Below are the code and all the weights of a small trained network. Each question names an input and a class and asks about switching units off, where a switched-off unit gives its printed mean instead of its output.

import numpy as np


def w(rows, s, z=0):
    codes = np.array(rows[::2]) - 128.0
    scale = np.full(codes.shape[1], s)
    scale[-1] = z or s
    return codes * scale


def f(y):
    return y / 2 * (1 + np.tanh(0.7978845608 * (y + 0.044715 * y**3)))


def log_softmax(a):
    a = a - a.max(-1, keepdims=True)
    return a - np.log(np.exp(a).sum(-1, keepdims=True))


def net(x, mask):
    res = np.array(x, float).reshape(1, 7) / 4 @ E
    y = f(res @ A[0][:, :-1].T + A[0][:, -1])
    res = res + np.where(mask, y, B[0][:, -1]) @ B[0][:, :-1]
    return log_softmax(res[-1] @ U[:, :-1].T + U[:, -1])


A, B = {}, {}
E = w([
[164,149,150,108,212,35,42,207],'x0',
[70,116,29,15,99,91,195,208],'x1',
[105,50,190,73,253,193,175,134],'x2',
[132,196,153,219,160,115,254,207],'x3',
[128,126,129,129,126,127,129,128],'x4',
[242,210,64,74,180,188,137,102],'x5',
[185,13,40,215,142,175,105,201],'x6',
],0.0055)
A[0] = w([
[126,202,33,175,17,32,89,127,49],'n0',
[88,110,48,48,129,88,184,167,37],'n1',
[143,192,160,217,155,122,226,187,139],'n2',
[99,122,70,51,97,96,169,193,101],'n3',
[76,79,141,55,221,187,168,155,99],'n4',
[85,120,89,164,75,223,206,38,224],'n5',
[71,204,181,68,137,98,144,77,35],'n6',
[227,195,69,57,146,198,117,113,85],'n7',
[85,112,53,36,126,94,170,187,21],'n8',
[171,55,67,221,151,176,106,159,86],'n9',
[161,156,153,127,208,34,38,201,161],'n10',
[104,114,63,43,101,111,186,203,1],'n11',
[142,57,46,180,158,184,113,171,99],'n12',
[80,201,194,54,131,95,139,89,67],'n13',
[116,107,108,137,39,237,223,62,189],'n14',
[213,203,55,80,136,207,135,111,130],'n15',
[143,180,163,187,147,110,226,202,133],'n16',
[90,198,209,66,123,116,157,68,79],'n17',
[217,194,61,108,164,169,132,79,126],'n18',
[140,76,113,65,89,128,35,67,126],'n19',
[33,33,187,141,83,89,117,151,165],'n20',
[182,114,251,205,195,163,88,60,253],'n21',
[158,30,66,178,138,158,113,174,111],'n22',
[30,93,156,183,41,50,86,146,174],'n23',
[100,101,52,42,113,82,180,172,1],'n24',
[176,45,50,179,146,141,133,151,66],'n25',
[60,118,46,52,148,109,180,186,58],'n26',
[140,195,150,199,161,99,247,178,72],'n27',
[148,199,64,174,2,55,66,141,90],'n28',
[26,75,147,163,83,134,129,142,172],'n29',
[72,71,169,160,74,70,124,127,200],'n30',
[88,204,191,93,140,104,141,59,73],'n31',
[188,128,149,91,196,5,63,214,159],'n32',
[220,180,58,76,157,189,123,104,67],'n33',
[70,54,201,65,225,185,153,148,124],'n34',
[124,76,118,42,127,154,33,69,117],'n35',
[77,31,202,73,222,156,164,137,43],'n36',
[216,197,85,113,162,160,156,119,110],'n37',
[154,162,155,106,186,61,50,220,151],'n38',
[141,70,125,59,89,124,50,65,106],'n39',
],0.0054,0.00093)
B[0] = w([
[218,199,88,126,132,222,184,125,244],'n0',
[164,130,184,210,105,136,60,67,196],'n1',
[79,5,60,129,94,105,141,18,222],'n2',
[155,132,175,193,117,154,82,75,198],'n3',
[210,201,109,146,135,181,145,116,187],'n4',
[58,115,163,38,130,193,14,186,217],'n5',
[203,106,163,51,65,50,146,189,183],'n6',
[56,138,149,164,197,60,147,172,214],'n7',
[161,123,195,212,105,138,62,51,202],'n8',
[206,106,196,83,48,61,104,163,198],'n9',
[69,100,133,55,124,218,75,122,247],'n10',
[149,115,182,194,115,128,68,78,197],'n11',
[215,125,177,42,46,41,151,202,186],'n12',
[208,104,139,49,73,64,163,186,190],'n13',
[48,115,160,23,123,201,42,180,224],'n14',
[47,178,165,171,200,70,138,186,216],'n15',
[88,26,46,100,105,118,160,48,211],'n16',
[203,121,175,68,44,70,127,178,191],'n17',
[59,155,166,191,164,74,122,163,204],'n18',
[105,49,37,160,135,92,213,49,208],'n19',
[86,168,140,172,180,91,165,178,200],'n20',
[175,152,176,226,109,156,73,47,245],'n21',
[196,137,149,69,63,53,153,189,190],'n22',
[86,204,120,184,226,96,188,177,215],'n23',
[170,117,184,231,119,123,50,66,196],'n24',
[184,121,180,66,62,46,142,193,179],'n25',
[151,141,163,209,105,142,69,64,201],'n26',
[89,2,48,95,103,95,164,27,219],'n27',
[191,203,50,113,155,247,205,121,246],'n28',
[83,167,148,134,161,104,124,175,176],'n29',
[79,181,153,163,184,111,151,156,179],'n30',
[204,103,180,80,50,63,114,143,182],'n31',
[62,104,119,58,114,209,83,147,254],'n32',
[59,155,141,161,180,50,158,168,202],'n33',
[192,205,72,156,162,199,217,159,202],'n34',
[97,58,26,136,125,86,211,61,207],'n35',
[184,213,76,139,177,164,204,132,194],'n36',
[54,111,140,172,175,78,126,132,194],'n37',
[69,95,116,54,112,207,92,135,227],'n38',
[108,65,59,144,144,65,199,70,199],'n39',
],0.005,0.0045)
U = w([
[221,106,182,51,38,23,151,187,72],'0',
[80,2,26,125,124,91,199,18,63],'1',
[171,144,219,234,111,158,28,35,127],'2',
[192,217,75,117,162,222,214,151,253],'3',
[19,170,161,168,210,45,159,201,83],'4',
[37,95,149,22,108,237,40,163,126],'5',
],0.0089,0.0019)

Each question gives the input, the list of numbers given to net, and the class t.
The units are the neurons (one row each of A and B). Each row of codes is followed by its name. A weight is (code - 128) times the scale printed after its matrix; where a second scale follows, it is the last column's (A, B and U).
mask holds one flag per neuron, in row order. A switched-off neuron (its flag False) gives its mean, the last column of its row in B, instead of its output. The means were averaged over made-up inputs and are rounded, as every weight is.
A unit's drop is (log p(t) with every unit on - log p(t) with that unit switched off) / (log p(t) with every unit on - log p(t) with every unit switched off).
The circuit of an input: a set's keep is (log p(t) with only the set's units on - log p(t) with every unit switched off) / (log p(t) with every unit on - log p(t) with every unit switched off). Starting from the 12 units with the biggest drops (on a tie, the unit counted first), units are removed one at a time, each time the one whose removal leaves the highest keep (on an exact tie, the one counted first), for as long as the keep stays at least 0.8.
circuit, biggest first: the units of the circuit, biggest drop first
most important unit: the unit with the biggest drop
top k neurons: the k neurons with the biggest drops, biggest first
drop of u: that unit's drop, to one decimal
input [8,0,-7,-1,-7,-3,-5], class 5: circuit, biggest first -> n10; n32
input [0,-4,7,-1,8,-7,-2], class 3: circuit, biggest first -> n34; n36
input [7,4,-1,7,-3,-2,-2], class 1: circuit, biggest first -> n27; n16
input [3,1,-8,3,-6,-3,7], class 3: most important unit -> n28
input [-1,-8,7,-4,1,8,8], class 0: top 2 neurons -> n12; n9
input [-8,6,-6,4,2,-3,-6], class 5: top 2 neurons -> n14; n5
input [8,3,8,-5,-2,2,5], class 3: top 2 neurons -> n34; n36
input [-5,-1,-8,2,0,-3,-5], class 3: circuit, biggest first -> n28; n0
input [-2,4,-6,-6,-6,-7,3], class 4: top 2 neurons -> n23; n20
input [2,-3,-7,3,6,1,-4], class 3: circuit, biggest first -> n28; n0
input [7,-3,-7,-1,-8,-6,4], class 3: top 3 neurons -> n28; n0; n23
input [-8,6,-6,-2,5,5,-2], class 5: top 3 neurons -> n14; n5; n21
input [3,-7,8,-6,0,-2,7], class 3: circuit, biggest first -> n34; n36
input [-1,4,7,-5,-3,-3,7], class 0: circuit, biggest first -> n12; n22
input [1,-3,3,-7,0,1,-6], class 1: circuit, biggest first -> n35
input [-8,-3,1,7,-7,8,-4], class 4: circuit, biggest first -> n15; n18; n37
input [-7,5,2,8,-2,1,-5], class 1: top 2 neurons -> n27; n2
input [-5,7,3,-2,2,-5,8], class 0: top 3 neurons -> n12; n22; n25
input [-3,-6,-7,7,-5,-2,2], class 1: top 3 neurons -> n2; n27; n16
input [-2,1,-6,0,8,-8,-5], class 4: circuit, biggest first -> n23
input [8,-5,0,0,3,-7,4], class 5: top 3 neurons -> n10; n32; n38
input [4,7,-3,-7,4,4,-1], class 1: top 2 neurons -> n35; n19
input [6,2,8,5,4,0,1], class 3: top 3 neurons -> n34; n36; n4
input [8,8,8,-4,-1,3,6], class 2: drop of n1 -> 0.2
